Below is a small trained network, with its code and all its weights. Each question gives an input and a target symbol and asks what happens when units are switched off, that is, made to give their printed mean instead of their output.

import numpy as np


def w(rows, s, z=0):
    codes = np.array(rows[::2]) - 128.0
    scale = np.full(codes.shape[1], s)
    scale[-1] = z or s
    return codes * scale


def norm(h):
    return h / np.sqrt((h * h).mean(-1, keepdims=True) + 1e-5)


def f(y):
    return y / 2 * (1 + np.tanh(0.7978845608 * (y + 0.044715 * y**3)))


def softmax(a):
    e = np.exp(a - a.max(-1, keepdims=True))
    return e / e.sum(-1, keepdims=True)


def log_softmax(a):
    a = a - a.max(-1, keepdims=True)
    return a - np.log(np.exp(a).sum(-1, keepdims=True))


def net(x, mask):
    ids = ['αβγδθτψω'.index(c) for c in x.split()]
    T = len(ids)
    res = E[ids] + P[:T]
    r = norm(res)
    for j in range(2):
        rows = slice(3 * j, 3 * j + 3)
        q, k, v = (r @ M[0][rows].T for M in (Q, K, V))
        z = softmax(np.where(np.tri(T) > 0, q @ k.T / 3**0.5, -1e9)) @ v
        o = O[0][rows]
        res = res + np.where(mask[j], z, o[:, -1]) @ o[:, :-1]
    y = f(norm(res) @ A[0][:, :-1].T + A[0][:, -1])
    res = res + np.where(mask[2:10], y, B[0][:, -1]) @ B[0][:, :-1]
    return log_softmax(norm(res)[-1] @ U[:, :-1].T + U[:, -1])


Q, K, V, O, A, B = {}, {}, {}, {}, {}, {}
E = w([
[72,201,82,136,154,168,169,93,165],'α',
[56,195,87,75,126,92,148,113,90],'β',
[134,168,52,129,124,85,105,108,48],'γ',
[88,171,106,159,125,171,85,63,99],'δ',
[16,85,158,67,121,147,108,39,81],'θ',
[22,210,187,202,128,155,123,162,165],'τ',
[87,247,95,253,101,123,99,152,173],'ψ',
[112,148,132,181,103,108,20,122,26],'ω',
],0.0042)
P = w([
[142,74,103,192,240,166,202,108,71],'0',
[169,102,156,47,201,148,111,232,153],'1',
[166,190,150,42,172,225,84,128,99],'2',
[68,165,75,190,183,99,157,102,62],'3',
[195,193,187,105,122,125,173,65,120],'4',
[114,168,123,56,105,229,65,133,122],'5',
[71,133,89,178,149,63,149,113,96],'6',
[151,79,137,95,46,155,167,216,131],'7',
[102,182,131,78,97,168,60,80,140],'8',
[68,109,89,178,131,51,139,104,132],'9',
[169,140,184,115,114,64,147,60,184],'10',
[81,162,108,105,57,163,57,74,149],'11',
[59,117,105,181,136,47,140,121,111],'12',
[135,114,103,123,1,124,185,130,150],'13',
],0.0081)
Q[0] = w([
[98,107,96,116,158,150,63,192,126],'head 1',
[181,24,126,190,247,85,201,181,130],'head 1',
[124,91,84,142,70,153,194,146,119],'head 1',
[113,106,121,141,182,142,91,139,140],'head 2',
[145,145,164,143,150,122,132,79,123],'head 2',
[129,113,130,136,67,149,167,128,88],'head 2',
],0.014)
K[0] = w([
[148,201,190,221,127,150,48,32,16],'head 1',
[176,174,95,73,254,230,210,164,39],'head 1',
[168,208,124,49,215,64,183,26,208],'head 1',
[123,152,74,147,201,199,102,97,90],'head 2',
[131,35,119,113,68,184,125,247,166],'head 2',
[191,107,188,132,167,81,109,80,238],'head 2',
],0.0088)
V[0] = w([
[118,183,207,224,161,176,116,179,153],'head 1',
[186,85,176,163,114,89,36,140,34],'head 1',
[239,169,1,146,122,125,116,132,164],'head 1',
[97,140,148,144,166,83,207,210,131],'head 2',
[112,206,121,155,118,49,122,158,126],'head 2',
[67,106,120,70,98,93,73,130,151],'head 2',
],0.0076)
O[0] = w([
[56,68,136,158,131,54,74,92,215,203],'head 1',
[156,67,54,136,113,192,50,170,140,131],'head 1',
[125,191,1,88,111,91,191,109,141,7],'head 1',
[196,135,93,110,102,135,211,178,112,192],'head 2',
[216,140,135,111,203,122,140,147,134,161],'head 2',
[85,93,120,109,151,124,104,188,163,3],'head 2',
],0.0097,0.002)
A[0] = w([
[183,145,78,115,193,83,193,168,132,201],'neuron 1',
[179,90,172,83,92,101,187,212,182,74],'neuron 2',
[147,171,78,82,81,173,126,108,130,10],'neuron 3',
[35,135,99,180,93,77,136,79,125,2],'neuron 4',
[163,59,57,101,89,114,27,166,184,70],'neuron 5',
[171,47,132,60,15,162,81,219,239,144],'neuron 6',
[125,56,168,170,96,102,112,111,127,158],'neuron 7',
[132,67,112,254,164,141,192,71,128,57],'neuron 8',
],0.0099,0.0061)
B[0] = w([
[93,100,158,119,141,117,83,171,147,254],'neuron 1',
[191,144,117,196,136,192,84,117,33,153],'neuron 2',
[103,62,110,187,82,69,157,179,116,146],'neuron 3',
[124,155,52,143,155,153,119,187,81,228],'neuron 4',
[127,76,169,43,81,113,128,193,228,231],'neuron 5',
[136,135,5,149,58,79,139,36,142,237],'neuron 6',
[102,165,101,123,167,111,149,167,135,229],'neuron 7',
[107,115,25,142,185,64,192,46,56,197],'neuron 8',
],0.012,0.0052)
U = w([
[167,211,173,44,92,84,204,134,118,93],'α',
[226,87,173,108,173,237,89,117,107,253],'β',
[86,46,120,141,114,97,167,255,101,41],'γ',
[117,227,34,73,171,162,101,184,124,61],'δ',
[74,131,147,193,18,117,74,77,68,29],'θ',
[185,87,84,186,192,122,159,36,89,210],'τ',
[87,40,210,163,236,106,86,142,231,134],'ψ',
[209,98,99,77,88,147,113,85,197,248],'ω',
],0.0072,0.0054)

Each question gives the input, a string of symbols that net reads in full, and the target symbol t.
The units are the heads (3 rows each of Q, K, V and O) and the neurons (one row each of A and B). Each row of codes is followed by its name. A weight is (code - 128) times the scale printed after its matrix; where a second scale follows, it is the last column's (O, A, B and U).
mask holds one flag per unit, heads first, then neurons. A switched-off unit (its flag False) gives its mean, the last column of its rows in O or B, instead of its output. The means were averaged over made-up inputs and are rounded, as every weight is.
A unit's drop is (log p(t) with every unit on - log p(t) with that unit switched off) / (log p(t) with every unit on - log p(t) with every unit switched off).
The circuit of an input: a set's keep is (log p(t) with only the set's units on - log p(t) with every unit switched off) / (log p(t) with every unit on - log p(t) with every unit switched off). Starting from all 10 units, units are removed one at a time, each time the one whose removal leaves the highest keep (on an exact tie, the one counted first), for as long as the keep stays at least 0.8.
units of the circuit, in order: the units of the circuit, biggest drop first
unit that matters most: the unit with the biggest drop
k most important neurons: the k neurons with the biggest drops, biggest first
which heads matter: for each layer, one digit per head in row order, 1 if its drop is at least 0.15 and else 0, layers parted by /
input α α ω α γ β, target γ: which heads matter => 10
input ω θ γ ω ψ α γ β ψ θ ω γ, target ω: which heads matter => 10
input ω θ ω β β, target θ: unit that matters most => head 2
input β δ δ θ θ β β θ β γ τ, target θ: 2 most important neurons => (neuron 6; neuron 5)
input β τ β δ β β β θ β β θ γ, target β: units of the circuit, in order => (head 1; neuron 6)
input α δ β ψ α β β γ γ, target γ: units of the circuit, in order => (neuron 3; neuron 6)
input ψ ω ψ δ β ψ ψ ω ω ω τ β γ ω, target τ: which heads matter => 11
input ω θ β γ ψ ψ ψ τ α θ β δ, target β: which heads matter => 10
input ω ω θ β γ τ ω γ β β γ α γ β, target γ: 3 most important neurons => (neuron 3; neuron 1; neuron 6)
input β ω α ω ω τ ψ δ θ θ ω δ, target ω: units of the circuit, in order => (head 1; neuron 6; neuron 5)
input α γ τ β ω, target γ: units of the circuit, in order => (head 1; neuron 3; neuron 6)
input ω β θ ω ω, target β: which heads matter => 01
input β τ γ β β ω θ β γ β τ, target β: units of the circuit, in order => (neuron 2; head 2)
input ψ ω θ β β ω γ θ γ β α τ ψ δ, target α: units of the circuit, in order => (head 1)
input β τ θ τ β ω β γ τ ω γ, target γ: units of the circuit, in order => (head 1; neuron 3; neuron 1)
input β ω τ β ψ ω α γ δ ω α α τ, target δ: which heads matter => 00
input δ γ γ β γ β ψ ψ γ β τ ω γ, target ψ: 2 most important neurons => (neuron 1; neuron 6)
input β α γ β β τ ω β ω ω ψ β β ω, target ψ: units of the circuit, in order => (head 2; head 1; neuron 1; neuron 6)
input γ β α θ β θ ω ω γ δ α ω δ, target δ: which heads matter => 01
input β τ τ ω τ β τ β β β τ θ, target ψ: units of the circuit, in order => (head 1)
input ψ γ τ α ω ψ τ τ β ω ψ, target τ: which heads matter => 11
input β β γ ω ω ω α β τ β, target ψ: units of the circuit, in order => (head 2; neuron 1; neuron 6)
input β ω θ ω θ τ θ θ, target θ: units of the circuit, in order => (head 1; head 2; neuron 6)
input ω β δ ω ω β δ γ ω, target ω: units of the circuit, in order => (head 1; neuron 6; neuron 5)
input ω τ θ ψ α β τ β α, target ψ: which heads matter => 10
